Here is a tiny trained network, its code and every weight. The questions are about switching its units off for an input and a target symbol, where a switched-off unit gives its printed mean instead of its output.

import numpy as np


def w(rows, s, z=0):
    codes = np.array(rows[::2]) - 128.0
    scale = np.full(codes.shape[1], s)
    scale[-1] = z or s
    return codes * scale


def f(y):
    return np.maximum(y, 0)


def softmax(a):
    e = np.exp(a - a.max(-1, keepdims=True))
    return e / e.sum(-1, keepdims=True)


def log_softmax(a):
    a = a - a.max(-1, keepdims=True)
    return a - np.log(np.exp(a).sum(-1, keepdims=True))


def net(x, mask):
    ids = ['ΘΠΩβδεζμξστφψ'.index(c) for c in x.split()]
    T = len(ids)
    res = E[ids] + P[:T]
    u = 0
    for l in range(2):
        r = res
        for j in range(2):
            rows = slice(2 * j, 2 * j + 2)
            q, k, v = (r @ M[l][rows].T for M in (Q, K, V))
            z = softmax(np.where(np.tri(T) > 0, q @ k.T / 2**0.5, -1e9)) @ v
            o = O[l][rows]
            res = res + np.where(mask[u + j], z, o[:, -1]) @ o[:, :-1]
        u += 2
        y = f(res @ A[l][:, :-1].T + A[l][:, -1])
        res = res + np.where(mask[u : u + 4], y, B[l][:, -1]) @ B[l][:, :-1]
        u += 4
    return log_softmax(res[-1] @ U[:, :-1].T + U[:, -1])


Q, K, V, O, A, B = {}, {}, {}, {}, {}, {}
E = w([
[127,124,183],'Θ',
[135,117,125],'Π',
[117,113,137],'Ω',
[162,147,114],'β',
[127,154,139],'δ',
[112,72,131],'ε',
[136,152,69],'ζ',
[144,109,148],'μ',
[3,142,44],'ξ',
[85,69,154],'σ',
[87,183,129],'τ',
[187,121,142],'φ',
[140,46,62],'ψ',
],0.017)
P = w([
[155,49,169],'0',
[97,228,138],'1',
[110,234,136],'2',
[169,26,70],'3',
[101,163,134],'4',
[102,236,145],'5',
[178,23,75],'6',
[99,141,144],'7',
[87,248,146],'8',
[184,19,72],'9',
[88,124,149],'10',
[85,254,147],'11',
],0.0043)
Q[0] = w([
[142,98,124],'L0H1',
[171,56,123],'L0H1',
[117,65,101],'L0H2',
[105,8,121],'L0H2',
],0.011)
K[0] = w([
[131,80,110],'L0H1',
[115,49,68],'L0H1',
[204,97,126],'L0H2',
[250,102,159],'L0H2',
],0.012)
V[0] = w([
[116,117,129],'L0H1',
[206,214,223],'L0H1',
[10,100,3],'L0H2',
[112,131,83],'L0H2',
],0.0046)
O[0] = w([
[126,122,114,117],'L0H1',
[87,167,169,253],'L0H1',
[1,120,76,180],'L0H2',
[119,125,123,145],'L0H2',
],0.0075,0.00041)
A[0] = w([
[143,66,211,198],'L0N1',
[202,3,216,77],'L0N2',
[219,254,251,157],'L0N3',
[241,83,39,255],'L0N4',
],0.007,0.0062)
B[0] = w([
[70,91,153,199],'L0N1',
[133,254,72,151],'L0N2',
[201,131,193,221],'L0N3',
[154,90,35,253],'L0N4',
],0.0096,0.0061)
Q[1] = w([
[92,225,152],'L1H1',
[43,1,107],'L1H1',
[125,128,128],'L1H2',
[129,126,134],'L1H2',
],0.0089)
K[1] = w([
[184,98,178],'L1H1',
[2,45,144],'L1H1',
[127,128,129],'L1H2',
[132,123,129],'L1H2',
],0.0066)
V[1] = w([
[112,254,106],'L1H1',
[62,118,199],'L1H1',
[126,108,157],'L1H2',
[142,95,108],'L1H2',
],0.0068)
O[1] = w([
[124,253,160,58],'L1H1',
[17,93,225,6],'L1H1',
[121,84,155,120],'L1H2',
[143,117,96,175],'L1H2',
],0.0054,0.002)
A[1] = w([
[254,144,185,140],'L1N1',
[197,39,167,156],'L1N2',
[93,79,62,254],'L1N3',
[170,237,110,160],'L1N4',
],0.009,0.0033)
B[1] = w([
[210,135,192,243],'L1N1',
[159,18,121,212],'L1N2',
[44,177,173,253],'L1N3',
[119,255,50,207],'L1N4',
],0.0084,0.0066)
U = w([
[139,109,254,35],'Θ',
[136,106,109,119],'Π',
[108,100,138,192],'Ω',
[198,153,62,118],'β',
[126,208,191,250],'δ',
[79,65,124,212],'ε',
[120,164,29,134],'ζ',
[164,23,142,201],'μ',
[23,180,140,111],'ξ',
[56,94,213,139],'σ',
[93,193,140,28],'τ',
[218,61,108,1],'φ',
[124,56,31,53],'ψ',
],0.0092,0.0051)

Each question gives the input, a string of symbols that net reads in full, and the target symbol t.
The units are the heads (2 rows each of Q, K, V and O) and the neurons (one row each of A and B). Each row of codes is followed by its name. A weight is (code - 128) times the scale printed after its matrix; where a second scale follows, it is the last column's (O, A, B and U).
mask holds one flag per unit, layer by layer, with each layer's heads first. A switched-off unit (its flag False) gives its mean, the last column of its rows in O or B, instead of its output. The means were averaged over made-up inputs and are rounded, as every weight is.
A unit's drop is (log p(t) with every unit on - log p(t) with that unit switched off) / (log p(t) with every unit on - log p(t) with every unit switched off).
The circuit of an input: a set's keep is (log p(t) with only the set's units on - log p(t) with every unit switched off) / (log p(t) with every unit on - log p(t) with every unit switched off). Starting from all 12 units, units are removed one at a time, each time the one whose removal leaves the highest keep (on an exact tie, the one counted first), for as long as the keep stays at least 0.8.
units of the circuit, in order: the units of the circuit, biggest drop first
top k neurons: the k neurons with the biggest drops, biggest first
k most important neurons of layer l: the k neurons of layer l with the biggest drops, biggest first
heads that matter: for each layer, one digit per head in row order, 1 if its drop is at least 0.15 and else 0, layers parted by /
drop of u: that unit's drop, to one decimal
input δ δ σ, target σ: heads that matter	00 / 10
input δ β ε β Θ, target Θ: units of the circuit, in order	L0N4; L0N3; L1N1; L0H2
input ψ β ζ Π σ Θ δ ζ ζ δ ξ, target ξ: units of the circuit, in order	L1N3; L0N3
input μ β ψ ε, target ψ: units of the circuit, in order	L0N4; L0H1; L1N1
input β φ σ δ μ σ μ Π Θ, target Θ: heads that matter	00 / 00
input β ψ δ Ω δ Π ξ β Π σ ξ Θ, target ξ: top 3 neurons	L0N3; L1N1; L1N2
input δ δ δ β δ ε δ ξ ζ, target ξ: units of the circuit, in order	L0H2; L1N3; L0N3
input β μ τ β ε δ φ, target β: heads that matter	01 / 10
input δ δ δ μ φ, target φ: heads that matter	01 / 00
input δ σ ξ δ Θ τ, target ξ: heads that matter	01 / 00
input δ ε ζ β β β, target β: 2 most important neurons of layer 1	L1N3; L1N4
input ζ ε ε ψ δ μ, target μ: 2 most important neurons of layer 1	L1N4; L1N2
input ζ β ζ, target ζ: top neuron	L1N4
input δ β δ ζ ζ β φ, target β: top neuron	L0N2
input β Θ δ δ, target μ: 2 most important neurons of layer 0	L0N2; L0N3
input Θ δ δ ξ ψ δ Θ β δ, target ξ: 2 most important neurons of layer 1	L1N1; L1N2
input φ Ω β φ ζ, target ζ: drop of L0N3	0.2
input ζ δ ξ ζ δ β, target ξ: drop of L1N2	0.1
input σ δ ζ Θ σ σ, target σ: drop of L0H2	0.0
input δ δ β ψ, target ψ: most important neuron of layer 0	L0N4
